Below are the code and all the weights of a small trained network. Each question names an input and a class and asks about switching units off, where a switched-off unit gives its printed mean instead of its output.

import numpy as np


def w(rows, s, z=0):
    codes = np.array(rows[::2]) - 128.0
    scale = np.full(codes.shape[1], s)
    scale[-1] = z or s
    return codes * scale


def norm(h):
    return h / np.sqrt((h * h).mean(-1, keepdims=True) + 1e-5)


def f(y):
    return np.maximum(y, 0)


def log_softmax(a):
    a = a - a.max(-1, keepdims=True)
    return a - np.log(np.exp(a).sum(-1, keepdims=True))


def net(x, mask):
    res = np.array(x, float).reshape(1, 5) / 4 @ E
    u = 0
    for l in range(4):
        y = f(norm(res) @ A[l][:, :-1].T + A[l][:, -1])
        res = res + np.where(mask[u : u + 4], y, B[l][:, -1]) @ B[l][:, :-1]
        u += 4
    return log_softmax(norm(res)[-1] @ U[:, :-1].T + U[:, -1])


A, B = {}, {}
E = w([
[111,139,205,60,111,201,112,71,73],'x0',
[212,28,114,16,172,94,140,39,121],'x1',
[68,188,98,184,172,172,109,82,150],'x2',
[149,142,190,68,223,176,140,138,214],'x3',
[138,76,131,74,203,100,117,76,3],'x4',
],0.00055)
A[0] = w([
[91,165,129,212,161,127,171,126,142,60],'L0N1',
[128,216,148,151,79,186,188,158,250,215],'L0N2',
[64,131,116,185,84,146,168,171,126,7],'L0N3',
[144,130,188,62,126,159,130,136,128,2],'L0N4',
],0.0013,0.00063)
B[0] = w([
[119,127,185,76,147,217,41,180,137,175],'L0N1',
[70,63,69,132,151,137,98,63,5,255],'L0N2',
[188,173,196,148,67,97,95,134,44,171],'L0N3',
[189,54,200,98,103,207,138,127,162,157],'L0N4',
],0.0013)
A[1] = w([
[61,158,159,103,90,214,89,67,81,180],'L1N1',
[169,93,83,111,121,29,138,176,185,24],'L1N2',
[165,111,135,30,247,110,131,56,188,220],'L1N3',
[59,253,148,174,247,163,122,154,195,2],'L1N4',
],0.0013,0.00075)
B[1] = w([
[192,132,83,139,197,44,145,160,186,215],'L1N1',
[165,100,110,226,244,151,239,170,224,164],'L1N2',
[126,165,136,182,9,83,131,181,81,250],'L1N3',
[58,51,130,79,241,247,47,146,129,177],'L1N4',
],0.0015,0.0017)
A[2] = w([
[99,235,133,203,51,126,108,191,110,2],'L2N1',
[141,142,249,43,100,138,176,124,154,27],'L2N2',
[100,145,80,144,73,151,146,37,208,13],'L2N3',
[161,148,226,31,143,135,176,118,157,31],'L2N4',
],0.0017,0.00069)
B[2] = w([
[118,230,252,190,41,26,76,123,135,254],'L2N1',
[231,62,204,96,100,197,68,95,163,220],'L2N2',
[164,186,43,60,121,101,70,106,171,164],'L2N3',
[206,83,180,150,40,191,105,119,125,224],'L2N4',
],0.0022,0.00093)
A[3] = w([
[139,94,99,161,135,102,213,185,189,70],'L3N1',
[160,72,94,70,89,90,166,111,111,65],'L3N2',
[141,126,114,80,156,78,152,87,4,3],'L3N3',
[144,169,95,140,151,92,88,52,148,239],'L3N4',
],0.0022,0.00058)
B[3] = w([
[209,123,92,172,197,88,170,158,73,206],'L3N1',
[83,183,147,150,189,178,109,127,139,252],'L3N2',
[3,63,141,95,114,108,222,53,125,235],'L3N3',
[137,133,124,78,75,136,164,167,137,223],'L3N4',
],0.0023,0.0013)
U = w([
[20,163,124,142,255,250,39,192,172,132],'0',
[234,82,46,199,215,44,213,207,138,111],'1',
[158,195,6,39,61,134,96,97,214,3],'2',
[252,44,237,46,80,224,102,90,139,174],'3',
[6,40,121,60,124,71,225,27,42,140],'4',
[69,246,188,237,12,41,58,184,97,174],'5',
],0.0054,0.0022)

Each question gives the input, the list of numbers given to net, and the class t.
The units are the neurons (one row each of A and B). Each row of codes is followed by its name. A weight is (code - 128) times the scale printed after its matrix; where a second scale follows, it is the last column's (A, B and U).
mask holds one flag per neuron, layer by layer. A switched-off neuron (its flag False) gives its mean, the last column of its row in B, instead of its output. The means were averaged over made-up inputs and are rounded, as every weight is.
A unit's drop is (log p(t) with every unit on - log p(t) with that unit switched off) / (log p(t) with every unit on - log p(t) with every unit switched off).
The circuit of an input: a set's keep is (log p(t) with only the set's units on - log p(t) with every unit switched off) / (log p(t) with every unit on - log p(t) with every unit switched off). Starting from the 12 units with the biggest drops (on a tie, the unit counted first), units are removed one at a time, each time the one whose removal leaves the highest keep (on an exact tie, the one counted first), for as long as the keep stays at least 0.8.
circuit, biggest first: the units of the circuit, biggest drop first
most important unit: the unit with the biggest drop
k most important neurons: the k neurons with the biggest drops, biggest first
top k neurons in layer l: the k neurons of layer l with the biggest drops, biggest first
input [7,-6,-5,-1,3], class 3: circuit, biggest first => L1N3, L2N2, L0N2
input [6,-4,-3,-2,5], class 4: most important unit => L3N3
input [-3,8,-8,-6,-2], class 1: 3 most important neurons => L1N2, L0N2, L3N1
input [-6,2,8,-2,1], class 0: circuit, biggest first => L1N4, L0N1, L0N2
input [-6,-7,-1,4,6], class 0: 2 most important neurons => L1N4, L1N3
input [0,6,-3,-1,-8], class 1: circuit, biggest first => L1N2, L3N1
input [-5,-6,-4,6,-1], class 0: circuit, biggest first => L1N4, L0N2
input [-3,-5,-1,2,6], class 0: 3 most important neurons => L0N2, L1N3, L1N4
input [-4,-1,-3,5,8], class 4: 2 most important neurons => L3N3, L1N1
input [-1,6,2,-4,-6], class 2: 3 most important neurons => L2N3, L1N1, L3N4
input [5,2,-4,-7,-2], class 4: 3 most important neurons => L1N3, L3N3, L2N1
input [6,2,6,-3,-5], class 2: top 2 neurons in layer 1 => L1N3, L1N1
input [7,7,7,1,-6], class 2: top 3 neurons in layer 1 => L1N1, L1N3, L1N4
